Below are the code and all the weights of a small trained network. Each question names an input and a target symbol and asks about switching units off, where a switched-off unit gives its printed mean instead of its output.

import numpy as np


def w(rows, s, z=0):
    codes = np.array(rows[::2]) - 128.0
    scale = np.full(codes.shape[1], s)
    scale[-1] = z or s
    return codes * scale


def f(y):
    return np.maximum(y, 0)


def softmax(a):
    e = np.exp(a - a.max(-1, keepdims=True))
    return e / e.sum(-1, keepdims=True)


def log_softmax(a):
    a = a - a.max(-1, keepdims=True)
    return a - np.log(np.exp(a).sum(-1, keepdims=True))


def net(x, mask):
    ids = ['δεζλμξπω'.index(c) for c in x.split()]
    T = len(ids)
    res = E[ids] + P[:T]
    r = res
    for j in range(3):
        rows = slice(2 * j, 2 * j + 2)
        q, k, v = (r @ M[0][rows].T for M in (Q, K, V))
        z = softmax(np.where(np.tri(T) > 0, q @ k.T / 2**0.5, -1e9)) @ v
        o = O[0][rows]
        res = res + np.where(mask[j], z, o[:, -1]) @ o[:, :-1]
    y = f(res @ A[0][:, :-1].T + A[0][:, -1])
    res = res + np.where(mask[3:15], y, B[0][:, -1]) @ B[0][:, :-1]
    return log_softmax(res[-1] @ U[:, :-1].T + U[:, -1])


Q, K, V, O, A, B = {}, {}, {}, {}, {}, {}
E = w([
[131,90,32],'δ',
[223,80,177],'ε',
[153,77,20],'ζ',
[95,228,22],'λ',
[192,92,210],'μ',
[113,221,142],'ξ',
[66,113,50],'π',
[186,112,255],'ω',
],0.0075)
P = w([
[254,185,110],'0',
[151,129,139],'1',
[146,123,143],'2',
[151,119,139],'3',
[148,117,143],'4',
[146,115,146],'5',
[142,109,147],'6',
[148,108,151],'7',
[145,106,151],'8',
[144,107,155],'9',
[142,101,154],'10',
[134,104,157],'11',
[135,98,158],'12',
[136,100,161],'13',
],0.0069)
Q[0] = w([
[51,167,71],'head 1',
[198,186,115],'head 1',
[195,134,192],'head 2',
[160,85,160],'head 2',
[254,132,156],'head 3',
[133,204,122],'head 3',
],0.032)
K[0] = w([
[31,92,174],'head 1',
[125,216,80],'head 1',
[215,157,183],'head 2',
[194,72,158],'head 2',
[255,191,127],'head 3',
[132,211,193],'head 3',
],0.027)
V[0] = w([
[58,248,173],'head 1',
[151,165,163],'head 1',
[84,151,128],'head 2',
[53,58,140],'head 2',
[138,96,62],'head 3',
[109,172,210],'head 3',
],0.015)
O[0] = w([
[250,185,116,164],'head 1',
[165,85,99,189],'head 1',
[152,150,107,82],'head 2',
[194,70,109,3],'head 2',
[103,60,133,118],'head 3',
[164,217,125,135],'head 3',
],0.013,0.0053)
A[0] = w([
[159,136,95,121],'neuron 1',
[127,128,126,100],'neuron 2',
[137,91,157,109],'neuron 3',
[112,187,128,149],'neuron 4',
[161,180,164,52],'neuron 5',
[200,102,167,2],'neuron 6',
[125,103,121,69],'neuron 7',
[94,181,5,57],'neuron 8',
[113,153,68,177],'neuron 9',
[76,163,150,144],'neuron 10',
[129,137,21,164],'neuron 11',
[169,127,178,227],'neuron 12',
],0.014,0.0049)
B[0] = w([
[105,97,112,182],'neuron 1',
[118,135,120,128],'neuron 2',
[128,134,169,166],'neuron 3',
[195,135,135,247],'neuron 4',
[109,88,52,254],'neuron 5',
[176,39,95,161],'neuron 6',
[161,100,125,145],'neuron 7',
[140,124,252,198],'neuron 8',
[84,164,107,190],'neuron 9',
[131,127,74,198],'neuron 10',
[50,113,99,183],'neuron 11',
[125,197,172,228],'neuron 12',
],0.031,0.008)
U = w([
[209,79,98,4],'δ',
[229,133,240,66],'ε',
[118,86,148,195],'ζ',
[140,101,178,119],'λ',
[168,253,83,203],'μ',
[82,229,255,177],'ξ',
[134,164,143,121],'π',
[22,126,14,107],'ω',
],0.0047,0.0024)

Each question gives the input, a string of symbols that net reads in full, and the target symbol t.
The units are the heads (2 rows each of Q, K, V and O) and the neurons (one row each of A and B). Each row of codes is followed by its name. A weight is (code - 128) times the scale printed after its matrix; where a second scale follows, it is the last column's (O, A, B and U).
mask holds one flag per unit, heads first, then neurons. A switched-off unit (its flag False) gives its mean, the last column of its rows in O or B, instead of its output. The means were averaged over made-up inputs and are rounded, as every weight is.
A unit's drop is (log p(t) with every unit on - log p(t) with that unit switched off) / (log p(t) with every unit on - log p(t) with every unit switched off).
The circuit of an input: a set's keep is (log p(t) with only the set's units on - log p(t) with every unit switched off) / (log p(t) with every unit on - log p(t) with every unit switched off). Starting from the 12 units with the biggest drops (on a tie, the unit counted first), units are removed one at a time, each time the one whose removal leaves the highest keep (on an exact tie, the one counted first), for as long as the keep stays at least 0.8.
units of the circuit, in order: the units of the circuit, biggest drop first
unit that matters most: the unit with the biggest drop
k most important neurons: the k neurons with the biggest drops, biggest first
which heads matter: for each layer, one digit per head in row order, 1 if its drop is at least 0.15 and else 0, layers parted by /
drop when u is switched off: that unit's drop, to one decimal
input π ω ω ξ ζ δ ε, target ξ: units of the circuit, in order -> (neuron 5; head 1)
input μ ξ ζ, target ω: units of the circuit, in order -> (neuron 4; head 3)
input ε μ μ ζ ξ λ ζ ξ ζ ε ε, target ω: 2 most important neurons -> (neuron 10; neuron 8)
input ξ ξ λ λ μ, target δ: 3 most important neurons -> (neuron 6; neuron 5; neuron 8)
input λ ξ ζ ξ ζ ζ ξ μ ω μ, target ε: units of the circuit, in order -> (neuron 5; head 3; head 1; neuron 11)
input π ζ ξ π δ ξ λ ξ π ε ω ω, target ξ: units of the circuit, in order -> (neuron 5; head 1)
input λ ξ ξ ε λ μ λ ε δ, target ω: units of the circuit, in order -> (neuron 8; head 3)
input ζ ξ λ λ ε, target ζ: units of the circuit, in order -> (head 1; head 3; neuron 3)
input ξ λ ξ μ δ, target ω: units of the circuit, in order -> (head 3; neuron 4)
input μ ξ ω ζ, target ω: 4 most important neurons -> (neuron 8; neuron 4; neuron 11; neuron 12)
input ζ λ μ, target ζ: unit that matters most -> head 1
input π π ε π λ μ, target ξ: 3 most important neurons -> (neuron 5; neuron 4; neuron 6)
input π μ π ξ λ ξ λ ω, target ξ: which heads matter -> 100
input ξ ζ ξ ξ ξ ω ε π ω ε μ ξ ω μ, target δ: 2 most important neurons -> (neuron 6; neuron 8)
input ω ξ ε, target μ: most important neuron -> (neuron 8)
input ε ξ ξ ω μ ξ μ μ δ δ ξ μ, target ω: 3 most important neurons -> (neuron 10; neuron 8; neuron 4)
input ω ξ ξ ξ π ε π μ λ ξ δ ξ μ, target μ: 2 most important neurons -> (neuron 8; neuron 10)
input ξ ξ ε ω ξ ζ λ ξ δ ξ, target μ: drop when neuron 12 is switched off -> 0.1
input λ λ ε ε λ ω ε ε μ, target ε: drop when neuron 6 is switched off -> 0.5
input ε μ μ, target ω: drop when neuron 4 is switched off -> 0.2
